Below are the code and all the weights of a small trained network. Each question names an input and a class and asks about switching units off, where a switched-off unit gives its printed mean instead of its output.

import numpy as np


def w(rows, s, z=0):
    codes = np.array(rows[::2]) - 128.0
    scale = np.full(codes.shape[1], s)
    scale[-1] = z or s
    return codes * scale


def norm(h):
    return h / np.sqrt((h * h).mean(-1, keepdims=True) + 1e-5)


def f(y):
    return y / 2 * (1 + np.tanh(0.7978845608 * (y + 0.044715 * y**3)))


def log_softmax(a):
    a = a - a.max(-1, keepdims=True)
    return a - np.log(np.exp(a).sum(-1, keepdims=True))


def net(x, mask):
    res = np.array(x, float).reshape(1, 8) / 4 @ E
    u = 0
    for l in range(2):
        y = f(norm(res) @ A[l][:, :-1].T + A[l][:, -1])
        res = res + np.where(mask[u : u + 6], y, B[l][:, -1]) @ B[l][:, :-1]
        u += 6
    return log_softmax(norm(res)[-1] @ U[:, :-1].T + U[:, -1])


A, B = {}, {}
E = w([
[142,113,162,130,69,77,186,60,215,183],'x0',
[111,169,128,97,147,89,103,124,112,164],'x1',
[87,99,207,157,217,126,136,242,175,135],'x2',
[109,155,182,175,130,147,245,127,101,91],'x3',
[37,50,104,127,2,118,63,139,116,147],'x4',
[221,124,114,52,93,184,127,106,109,63],'x5',
[188,114,92,161,99,90,115,133,124,9],'x6',
[168,77,90,143,110,103,71,108,201,135],'x7',
],0.0088)
A[0] = w([
[171,152,178,102,126,182,232,149,119,63,2],'L0N1',
[35,172,106,123,154,195,123,106,52,230,60],'L0N2',
[89,3,91,195,29,126,59,127,186,134,92],'L0N3',
[142,166,160,171,224,183,241,141,106,99,166],'L0N4',
[220,127,85,113,139,118,116,36,192,189,37],'L0N5',
[166,213,66,181,201,13,90,72,130,140,122],'L0N6',
],0.02,0.0039)
B[0] = w([
[110,114,123,138,98,128,177,124,41,60,213],'L0N1',
[53,40,117,62,86,210,58,107,78,134,205],'L0N2',
[137,86,22,221,156,56,115,84,38,137,251],'L0N3',
[166,180,79,223,206,50,186,135,97,170,249],'L0N4',
[157,154,201,45,55,134,121,155,244,145,209],'L0N5',
[97,115,120,147,193,97,73,2,46,80,199],'L0N6',
],0.015,0.019)
A[1] = w([
[137,154,147,200,126,234,122,155,183,159,2],'L1N1',
[198,156,74,113,154,199,50,171,156,74,14],'L1N2',
[229,119,58,140,209,188,61,150,130,67,120],'L1N3',
[45,123,178,156,245,62,70,213,175,252,238],'L1N4',
[224,232,83,160,131,156,244,188,111,163,204],'L1N5',
[87,151,147,195,105,103,226,37,178,203,121],'L1N6',
],0.02,0.0036)
B[1] = w([
[186,82,74,117,101,50,153,254,44,83,126],'L1N1',
[185,137,196,104,124,101,158,88,128,143,136],'L1N2',
[66,87,151,102,108,52,88,106,210,55,194],'L1N3',
[10,32,177,106,80,110,90,208,251,94,182],'L1N4',
[64,135,176,116,182,190,145,218,212,151,252],'L1N5',
[164,163,228,191,100,132,205,207,133,81,205],'L1N6',
],0.013,0.014)
U = w([
[94,112,137,37,79,251,88,131,117,169,113],'0',
[166,162,143,96,163,142,76,123,187,175,3],'1',
[99,77,63,156,141,95,69,78,79,118,184],'2',
[88,126,187,127,136,137,163,196,190,118,205],'3',
[148,192,113,203,203,119,210,152,67,116,105],'4',
[227,189,165,80,88,106,143,84,187,97,138],'5',
[199,108,83,150,58,113,133,151,163,193,14],'6',
],0.016,0.0057)

Each question gives the input, the list of numbers given to net, and the class t.
The units are the neurons (one row each of A and B). Each row of codes is followed by its name. A weight is (code - 128) times the scale printed after its matrix; where a second scale follows, it is the last column's (A, B and U).
mask holds one flag per neuron, layer by layer. A switched-off neuron (its flag False) gives its mean, the last column of its row in B, instead of its output. The means were averaged over made-up inputs and are rounded, as every weight is.
A unit's drop is (log p(t) with every unit on - log p(t) with that unit switched off) / (log p(t) with every unit on - log p(t) with every unit switched off).
The circuit of an input: a set's keep is (log p(t) with only the set's units on - log p(t) with every unit switched off) / (log p(t) with every unit on - log p(t) with every unit switched off). Starting from all 12 units, units are removed one at a time, each time the one whose removal leaves the highest keep (on an exact tie, the one counted first), for as long as the keep stays at least 0.8.
circuit, biggest first: the units of the circuit, biggest drop first
unit that matters most: the unit with the biggest drop
k most important neurons: the k neurons with the biggest drops, biggest first
top k neurons in layer l: the k neurons of layer l with the biggest drops, biggest first
input [-6,4,8,5,0,-4,-7,0], class 3: circuit, biggest first => L1N4
input [6,-4,8,-8,1,-2,-6,4], class 3: top 3 neurons in layer 0 => L0N6; L0N1; L0N2
input [7,1,1,-3,3,2,-8,5], class 6: circuit, biggest first => L0N5; L0N3; L0N6
input [3,6,-7,-7,-2,-3,-1,4], class 5: 2 most important neurons => L0N5; L0N2
input [-2,1,-1,-8,-7,3,-6,-2], class 0: circuit, biggest first => L0N3; L0N2
input [3,6,-3,2,-6,5,1,2], class 5: 2 most important neurons => L0N5; L0N6
input [8,0,3,-6,0,3,-7,5], class 6: top 2 neurons in layer 0 => L0N4; L0N3
input [-8,-4,8,3,2,0,-8,2], class 3: 3 most important neurons => L1N4; L0N3; L0N4
input [6,-2,8,-8,4,4,-8,-6], class 0: top 4 neurons in layer 0 => L0N4; L0N6; L0N2; L0N1
input [-5,8,7,3,0,-1,3,7], class 3: 4 most important neurons => L0N3; L1N4; L0N1; L0N2
input [7,0,-5,4,4,8,-4,-7], class 0: 2 most important neurons => L0N4; L0N3
input [3,-6,5,-2,-8,-2,-2,3], class 3: 3 most important neurons => L1N4; L0N3; L1N5
input [-1,-5,4,2,-3,1,0,6], class 3: top 2 neurons in layer 1 => L1N5; L1N4
input [1,-2,0,-3,-2,8,7,-2], class 5: top 3 neurons in layer 0 => L0N4; L0N3; L0N2
input [8,-6,-5,-3,-6,8,7,-5], class 5: 2 most important neurons => L0N5; L0N4
input [-8,-1,-2,-7,-1,6,-4,-7], class 0: circuit, biggest first => L0N3
input [4,-2,-6,-7,3,3,-4,1], class 6: 3 most important neurons => L0N5; L0N3; L0N6
input [3,-2,-1,7,6,-3,-7,-8], class 0: 3 most important neurons => L0N2; L0N3; L0N6
input [2,2,7,7,4,-7,-2,3], class 3: top 2 neurons in layer 1 => L1N4; L1N6
input [8,-7,-2,-7,-5,-4,-8,1], class 0: unit that matters most => L0N4
input [5,1,3,7,8,-8,-6,-8], class 0: top 2 neurons in layer 0 => L0N2; L0N3
input [2,4,-8,4,-7,5,-7,2], class 5: 2 most important neurons => L0N5; L0N6
input [8,5,2,-2,-2,0,4,6], class 5: 2 most important neurons => L0N5; L0N2
input [-5,4,3,0,2,2,-7,-2], class 0: 2 most important neurons => L0N2; L0N3
input [4,8,7,5,-3,-8,-3,6], class 3: 2 most important neurons => L1N4; L0N3
